Each row of numbers stands for one node and depends on some of the facts below. Use the named rows to name the rest.

There are 3 kinds of fact about the nodes: vovel, garol, misutol.
vovel(bedres, labik); vovel(bedres, klutel); vovel(bedres, bastis); vovel(braflebos, dafa); vovel(bragrebil, treti); vovel(bragrebil, musti); vovel(bragrebil, bubam)
vovel(bragrin, klade); vovel(bragrin, bimepes); vovel(bromar, naploto); vovel(bromar, kulus); vovel(bromar, sipiflom); vovel(dibas, fligal); vovel(diflus, suga)
vovel(dudrer, stafam); vovel(dudrer, pepak); vovel(dudrer, goflel); vovel(dudrer, stugrik); vovel(dudrer, bebrok); vovel(flilimol, klubrur); vovel(flilimol, retrem)
vovel(fluplin, pusubrol); vovel(fluplin, skazul); vovel(fluplin, retrem); vovel(fufu, kulus); vovel(fufu, dratru); vovel(gebrem, klusus); vovel(gebrem, kila)
vovel(gebrem, trogok); vovel(gebrem, plutam); vovel(gerin, nepa); vovel(gerin, batrodruk); vovel(gerin, kezin); vovel(greki, gragok); vovel(greki, vidi)
vovel(greki, bimepes); vovel(greki, trogok); vovel(gretris, pobrik); vovel(kelak, retrem); vovel(ketreva, trebu); vovel(ketreva, sipiflom); vovel(klikan, geplur)
vovel(kliplu, goflel); vovel(kliplu, draplar); vovel(kliplu, ploflin); vovel(kloflen, ponik); vovel(kloflen, nepa); vovel(kloflen, trebu); vovel(koges, zasel)
vovel(lavaplu, fabrul); vovel(lavaplu, sokar); vovel(lavaplu, baner); vovel(lavaplu, suga); vovel(maskem, disikul); vovel(maskem, pusubrol); vovel(menin, disikul)
vovel(miflon, tiram); vovel(miflon, suga); vovel(miflon, stefi); vovel(miri, kulus); vovel(pafur, ponik); vovel(pafur, suga); vovel(plabrafle, naploto)
vovel(plabrafle, vidi); vovel(plabrafle, plutam); vovel(plabrin, zepi); vovel(plabrin, retrem); vovel(plabro, drostuk); vovel(plitim, trefo); vovel(plitim, drovi)
vovel(resur, bimepes); vovel(resur, drasun); vovel(ristes, skazul); vovel(roze, pusubrol); vovel(roze, drostuk); vovel(ruve, fabrul); vovel(ruve, labik)
vovel(ruve, skitrar); vovel(ruve, flutu); vovel(ruve, grufa); vovel(ruzu, tiram); vovel(sibar, stafam); vovel(sibar, grenek); vovel(sibar, devik)
vovel(sibar, stugrik); vovel(sibar, bipon); vovel(siston, zepi); vovel(siston, supo); vovel(siston, baner); vovel(skabi, treti); vovel(skebrol, flutu)
vovel(skogun, gadal); vovel(skogun, klusus); vovel(skogun, revu); vovel(staku, stafam); vovel(staku, teklel); vovel(stobasto, retrem); vovel(stobasto, ploflin)
vovel(stoskol, ruska); vovel(stoskol, skiplim); vovel(tigren, ledevi); vovel(tigren, rudek); vovel(tigren, flutu); vovel(tigren, draplar); vovel(tigren, trabom)
vovel(tipul, zepi); vovel(tipul, trabom); vovel(traskebren, drofliral); vovel(vabiska, gragok); vovel(vabiska, nepa); vovel(vabiska, trabom); vovel(vaklus, bripor)
vovel(vaklus, drovi); vovel(vuklek, grenek); vovel(vuklek, dratru); vovel(zifler, stafam); vovel(zifler, zaron); vovel(zifler, skitrar); vovel(zifler, drubra)
vovel(ziplu, kunel); vovel(ziplu, musti); vovel(ziplu, triklik); vovel(zubin, vefli); garol(baner, 452); garol(bastis, 612); garol(batrodruk, 581)
garol(bebrok, 3); garol(bedres, 218); garol(biklal, 581); garol(bimepes, 3); garol(bipon, 3); garol(braflebos, 3); garol(bragrebil, 612)
garol(bragrin, 3); garol(bripor, 452); garol(bromar, 581); garol(bubam, 3); garol(dafa, 612); garol(devik, 452); garol(dibas, 612)
garol(diflus, 612); garol(diplun, 3); garol(disikul, 452); garol(draplar, 218); garol(drasun, 218); garol(dratru, 581); garol(dresta, 612)
garol(drofliral, 612); garol(drostuk, 452); garol(drovi, 612); garol(drubra, 452); garol(dudrer, 452); garol(fabrul, 3); garol(flabol, 612)
garol(fligal, 612); garol(flilimol, 452); garol(flotratum, 581); garol(fluplin, 452); garol(flutu, 452); garol(fufu, 452); garol(gadal, 452)
garol(gamol, 218); garol(gebrem, 3); garol(geplur, 581); garol(gerin, 452); garol(goflel, 218); garol(gragok, 452); garol(greki, 612)
garol(grenek, 452); garol(gretris, 3); garol(grufa, 218); garol(grumo, 3); garol(kelak, 218); garol(ketreva, 612); garol(kezin, 452)
garol(kila, 3); garol(klade, 612); garol(klikan, 452); garol(kliplu, 612); garol(kloflen, 3); garol(klubrur, 3); garol(klusus, 612)
garol(klutel, 218); garol(koges, 612); garol(kosta, 218); garol(kulus, 452); garol(kunel, 452); garol(labik, 452); garol(laskik, 452)
garol(latruk, 452); garol(lavaplu, 3); garol(ledevi, 452); garol(luskitun, 581); garol(mapel, 452); garol(maskem, 3); garol(menin, 452)
garol(miflon, 452); garol(miri, 218); garol(musti, 3); garol(naklen, 3); garol(naploto, 218); garol(nenafin, 452); garol(nepa, 452)
garol(niskupi, 218); garol(pafur, 3); garol(pepak, 581); garol(plabrafle, 452); garol(plabrin, 3); garol(plabro, 452); garol(plitim, 581)
garol(ploflin, 452); garol(plutam, 452); garol(pobrik, 218); garol(ponik, 452); garol(pusubrol, 612); garol(resur, 612); garol(retrem, 218)
garol(revu, 612); garol(ristes, 3); garol(ritin, 218); garol(roze, 612); garol(rudek, 452); garol(ruska, 581); garol(ruve, 452)
garol(ruzu, 218); garol(sibar, 452); garol(sipiflom, 3); garol(siston, 452); garol(skabi, 3); garol(skazul, 3); garol(skebrol, 581)
garol(skiplim, 3); garol(skitrar, 218); garol(skizu, 612); garol(skogun, 452); garol(sokar, 452); garol(stafam, 452); garol(staku, 452)
garol(starar, 452); garol(stefi, 452); garol(stobasto, 452); garol(stoskol, 452); garol(stugrik, 3); garol(suga, 452); garol(supo, 452)
garol(teklel, 3); garol(tigren, 3); garol(tipul, 218); garol(tiram, 452); garol(trabom, 452); garol(traskebren, 612); garol(trebu, 612)
garol(trefo, 3); garol(treti, 581); garol(triklik, 452); garol(trogok, 452); garol(tuklos, 452); garol(tupame, 218); garol(vabiska, 3)
garol(vaklus, 452); garol(vedru, 218); garol(vefli, 612); garol(vidi, 612); garol(vosuk, 452); garol(vuklek, 3); garol(zaron, 452)
garol(zasel, 218); garol(zepi, 452); garol(zifler, 452); garol(ziplu, 612); garol(zizes, 3); garol(zoraklo, 452); garol(zubin, 3)
misutol(baner, zaron); misutol(baner, staku); misutol(bedres, klusus); misutol(bragrebil, kunel); misutol(bragrebil, drubra); misutol(bragrebil, plitim); misutol(bragrebil, dratru)
misutol(devik, tuklos); misutol(devik, disikul); misutol(devik, gerin); misutol(devik, ziplu); misutol(devik, zubin); misutol(diflus, zubin); misutol(diflus, dudrer)
misutol(diplun, plabrafle); misutol(diplun, vabiska); misutol(diplun, dratru); misutol(drofliral, kosta); misutol(drofliral, klikan); misutol(flabol, dibas); misutol(flabol, drostuk)
misutol(flabol, zubin); misutol(flabol, ploflin); misutol(gretris, tiram); misutol(gretris, pobrik); misutol(gretris, gerin); misutol(gretris, bimepes); misutol(grumo, klade)
misutol(grumo, kulus); misutol(grumo, bimepes); misutol(kliplu, gerin); misutol(kliplu, kelak); misutol(kloflen, kosta); misutol(kloflen, drasun); misutol(latruk, fluplin)
misutol(latruk, plabrafle); misutol(latruk, starar); misutol(luskitun, mapel); misutol(luskitun, drostuk); misutol(luskitun, koges); misutol(luskitun, goflel); misutol(luskitun, draplar)
misutol(luskitun, sipiflom); misutol(luskitun, grufa); misutol(miri, skitrar); misutol(miri, goflel); misutol(naklen, tiram); misutol(naklen, kulus); misutol(naklen, trabom)
misutol(naploto, klade); misutol(naploto, plabrafle); misutol(naploto, zubin); misutol(naploto, vaklus); misutol(nepa, trefo); misutol(nepa, braflebos); misutol(pafur, flotratum)
misutol(pafur, drovi); misutol(pepak, stugrik); misutol(plabrin, fligal); misutol(plabrin, teklel); misutol(plabrin, ploflin); misutol(plutam, gragok); misutol(plutam, batrodruk)
misutol(plutam, klikan); misutol(plutam, skabi); misutol(plutam, flilimol); misutol(plutam, laskik); misutol(ristes, zizes); misutol(ristes, bromar); misutol(ristes, teklel)
misutol(ristes, skogun); misutol(ristes, ruve); misutol(ritin, roze); misutol(ritin, menin); misutol(ritin, drasun); misutol(ritin, dresta); misutol(ritin, bipon)
misutol(rudek, tiram); misutol(rudek, vefli); misutol(rudek, geplur); misutol(rudek, niskupi); misutol(rudek, ketreva); misutol(ruska, koges); misutol(ruska, ziplu)
misutol(skebrol, ruzu); misutol(skebrol, nenafin); misutol(skebrol, miflon); misutol(skizu, zifler); misutol(skizu, trogok); misutol(skizu, plitim); misutol(skizu, dudrer)
misutol(stoskol, grenek); misutol(stoskol, gebrem); misutol(suga, plabro); misutol(suga, ponik); misutol(suga, menin); misutol(supo, ledevi); misutol(supo, gamol)
misutol(supo, pusubrol); misutol(supo, kelak); misutol(supo, vidi); misutol(supo, bubam); misutol(supo, vaklus); misutol(tigren, fluplin); misutol(tigren, draplar)
misutol(tupame, treti); misutol(tupame, zoraklo); misutol(tupame, geplur); misutol(tupame, flilimol); misutol(vedru, ponik); misutol(vedru, niskupi); misutol(vedru, klutel)
misutol(vosuk, zubin); misutol(zepi, triklik)

Some nodes and their rows:
 -2   3   7 -12  -3   4  -5   6   5   1   6 -19   1  -3   3  -3 -21  -2  12 -14 -11  11  -1   0  -8  -2  -7   7 -19   0   0   8: kila
 -6  -5   5  -3  -8   3   2   5  -4  21 -10 -29   0  -6  -8   0  -5   8  11  10  17   9  14  -6  -4   4  -6 -11 -31  -3   8  -3: resur
 -2  -1   3   0  -1   4  12   8   4 -16  20 -23  -6  -8  12   0  -4  -9  24   0 -12 -10  -3  -1  -8   4   0  -5  29  -1  -1 -11: drasun
 4 -2 -1 -1 -2  0  1  0  1 -3  7  3 -3  3  4 -5 -1 -5  6  3 -3  8 -2  0 -6 -6  3  5  4  1 -2 -1: laskik
 -8  -2   0  -3   3  -8 -10  -9 -10  -8   6  14  -1   1  -4  -2  -3 -11 -17  -7  -3  -2 -17   0  -4  -2  -1  15 -20   3   2   9: skazul
 -1  -8  -4   5  -1 -12 -10  -6  -2   0   4  14  -1  -1  -2  -2   7  -8 -21  -9  10   7   1  -6   5  -9   8   5 -25  -2  -1   1: ristes
  2  -4  -6  10  -1  -6  -1 -11  -3   4  -1  22   0   8   3  -4  11  -4  -9  10  11   7  -4   0  -1  -7   1   2  -9  -1  -3  -5: stobasto
  3  -1  -6  -8   8  11   2   0  -3  -5  -6  28  -2  13  -1   2   2   7  16   3 -25 -10   3   7  -3  -3   8   8  48   8  -2   7: stafam
 -4   0   8  -9  -1   6  -4   3  -6   7  -2 -25   3 -10 -13   2 -22   8   0   6   7  -9   1   1  -3  15 -11  -9 -23   4   8   2: klade
 15   0   1   2  -1  -8 -15  -1   1   0   5   9   1   0  -2  -2 -20   2 -11 -11   1   0   6  -1  14   3  -6  -1 -11   4   4   0: grumo
 -7  -2  -2  -1   3  -6  -8  -7  -8  -5   5  10   2   2  -3   3  -1  -8 -11  -7  -1   0 -11  -1  -3  -3   0  10 -20   2   1   8: klubrur
  3  -6  -5   9  -2  -9  -2  -8  -1  -1   6  14  -1   4   4  -7   9  -7  -5   9  12   7  -3  -1  -2  -8   5   2 -13  -1   0  -7: flilimol
 -4  -8   0   6  -2 -11  -7 -11  -9   1   3   7  -1   4   1  -5   4  -8  -8  -3  11  15   0  -7   1 -10  -1   5 -31  -2   4  -1: maskem
-16  -6   1  -4   6  -4  -6  -5 -15  -1 -10  -7  -1  -9 -16   4  -2  -4 -16  13  11 -17 -15  -1  -8   9   0   1 -26   7   8   5: pusubrol
 16   7   1   3   0  -9  -7   3   7  -6  -2   4   5   1   6   5 -16   0  -1   5  -4 -20 -14   7  -2   9 -12   9  -8   5  -1   2: tiram
 -3  -6 -10  13  -2 -11  -8  -6   2   2   1  10   4   1   0   0  16  -4 -30 -10  15   1  -2  -5   6  -7   8   5 -24  -6  -2   2: plabrin
-12  -9   0  -1  -1  10   1  -1   0   7  -3 -14  -6 -10 -15   1  -2  12 -37  -1  11  -9   4   0   6  17  17  -7 -27  -2   3   7: flabol
  2  -9  -3   5  -2  -7  -1  -5  -3  -3   9  10  -6   3   5  -9   4 -10  -7   7   7   6  -2  -4  -6 -11   6   2  -9   1   2  -5: menin
 -2   0  -4  -6   5   5  -4  -5  -9   1  -9  22   0  14  -2   1   3   6  10  -7 -16   0   8  -1   2  -6   5   5  21   5   4  10: bebrok

Rows to name:
No name comes twice in this set of rows, the named rows included.
-10 -13  -9  -2  -1  -1  -5  14  -4   1  20 -27  -4  -7 -13   5  -7   3   4  10   1 -25  10  -9 -12   3  16  -9   1   3  12   1 -> drofliral
-14  -4   5  -5  -1  -2   6   2  -1  24 -26  -8  -2  -9 -12   6  15   8  -2  10  13   3   6  -8   2  -1   6  -4 -28  -1   3   3 -> koges
 11   5   7  -7  -7  10   0   3   4   5  25  -2   8  -4   0 -17 -13  -4   9  -3   8  45  15   5   4  -8 -20 -14   7  -5  -7  -8 -> plabrafle
 18  -3   3   5  -3 -18 -15  -3   6   5 -11   9  -3   2   4   0 -16   6 -13  -9   5  -1   9  -5  15   1  -2  -1 -23   4   3  -2 -> gretris
  9  -4   3  -2  -8   0   4   1   7   8   6  -6  -4   0   8 -11  -5  -2  17   2   1  24   6  -3  -2  -9  -2  -2 -14  -4  -3  -7 -> skogun
  2  -6 -13  11 -11  -5  -6  12  11   2  29 -30   6   6   6   2   1   0   6 -13   0  -1  14 -10  -6 -11   7  -4 -11  -9   4  -5 -> kloflen
 -1   4  -8   9  -3  -6  -4   1   6  15  -2  19  17   5  -7   3  25   5 -16 -14  15  18  11  -3  16 -12  -4  -2  10 -10  -8   2 -> tigren
 -9   4   0   6   9  -1   7  -8  -5 -22   2  17  -3  -7   4   5  10 -15 -10   3   1 -22 -29   7   0  11  -4   5  20   5  -4  -5 -> retrem
  4  -8  -6  13  -2 -11  -5  -2  -1  20 -27   3  -1   4 -10  10  11  17 -20  10  18 -15  16  -7  17   8  11 -14 -18   1   8  -6 -> kliplu
 -1  11  -6   9   3  -6   2   0  -3   5 -12 -18   4   6  -5  13  15   5 -10  -9   9 -13  11   0   8   1   3 -10   7 -10   3  -6 -> skebrol
 -1   6   0   8   5   4  13  -1   1 -12  -1   3  -1   2   7   7  10  -4  15   1  -5 -14  -8   4   2   7  -3  -1  33   1  -3  -7 -> klutel
  5   2  -6   6   1  -4  -6   1   9  -9  10  11   6  -1   0   2   0  -3 -25  -1   6 -13 -15   8   1   5   1   5   5   0  -6   4 -> supo

The same nodes again, as new rows of numbers:
Known rows:
 -4  -3   2   0 -12 -25   9   8  -8   1  -6   2  -8: ruve
11 -8  1  9 13 15 15 10  3  5  2  9 11: klade
 9 -7 -1 12 12 14 18  7  4  3  0  8 10: vidi
 7 -1  3  4 -6  8  1 -1 -2 -1 -8  0 -3: kila
 11  -6  -2   2 -15   2   3   6   3  -8  -1  -6 -18: nepa
 -2  10  -5   7  -8 -29  18   6  -5  -3   9   3   4: bromar
  1  -1   3  -6  -5 -24   6  10  -8   5 -12   4 -13: siston
  5   6   3   3  -6   2   7   8   3 -13   1  -4   3: dratru
 16 -14 -15  15  10  14  26   1  11   2  -1   6  -9: drofliral
  4  -2   7   3 -13 -24   6  11 -13   5   0   6  -9: gerin
  1 -10  -5   6  14 -11  24  10   0  14   1  13   8: dibas
  6  -8   6   4  -8   7   0   3  -1   0 -13   1  -5: fabrul
  6   4   6   2 -12   4   0   4  -2  -8  -9  -1  -7: gadal
20 -8 -4 -4 -8  4  0  3 19  5 14 -1  3: naploto
  1   2  -3  -3   1 -24   7   1 -10  10  -2   4  -6: maskem
 7 -1  3  4 -6  7  0  0 -3 -1 -8  0 -3: zizes
 12   3   6   6  -5   4   8  11   0 -10  -8   2  -4: geplur
 -3   1  -3   4  -6 -23   9   0 -10   8   3   3   0: vuklek
 5  1  2  6 -8  5  2 -2 -3 -2 -4 -1  0: sipiflom

Rows to name:
No name comes twice in this set of rows, the named rows included.
 -3   1   1  -3 -10 -24   6   9  -7   2  -2   3  -6 -> vaklus
  5  -7  -2  -9  -7   5  -5   9   8 -12   6 -16 -14 -> latruk
  5  -9   8   4 -14   3   2   9  -1  -8 -18   0 -12 -> ponik
  7  11   4  10 -15  -3   2   1 -10  -9   9  -3   1 -> kulus
 11  -5  -2  -1   8 -27   9   5   0  12  -9   4   2 -> tipul
 10   9   4  -5  -7   5  -1   5  -1  -4 -12   3 -12 -> ploflin
 -5  10  -4   5 -14 -29  11   0 -11  -1  10   1   0 -> fufu
  7  15  -3 -26  21 -26  -3  11 -11   9 -11  -2 -20 -> fluplin
 14  -1  -2 -11 -25   8   0   6  14   4   5  10 -17 -> vosuk
 13  -5  -3   0  -5   6   8  11  11 -13   2  -6 -14 -> luskitun
  5  -6  -7  -1 -11 -22   9   7  -2   0   4  -3 -20 -> stoskol
 16 -13  -9   2   4  18  18   9  18  11   9  14  -2 -> flabol

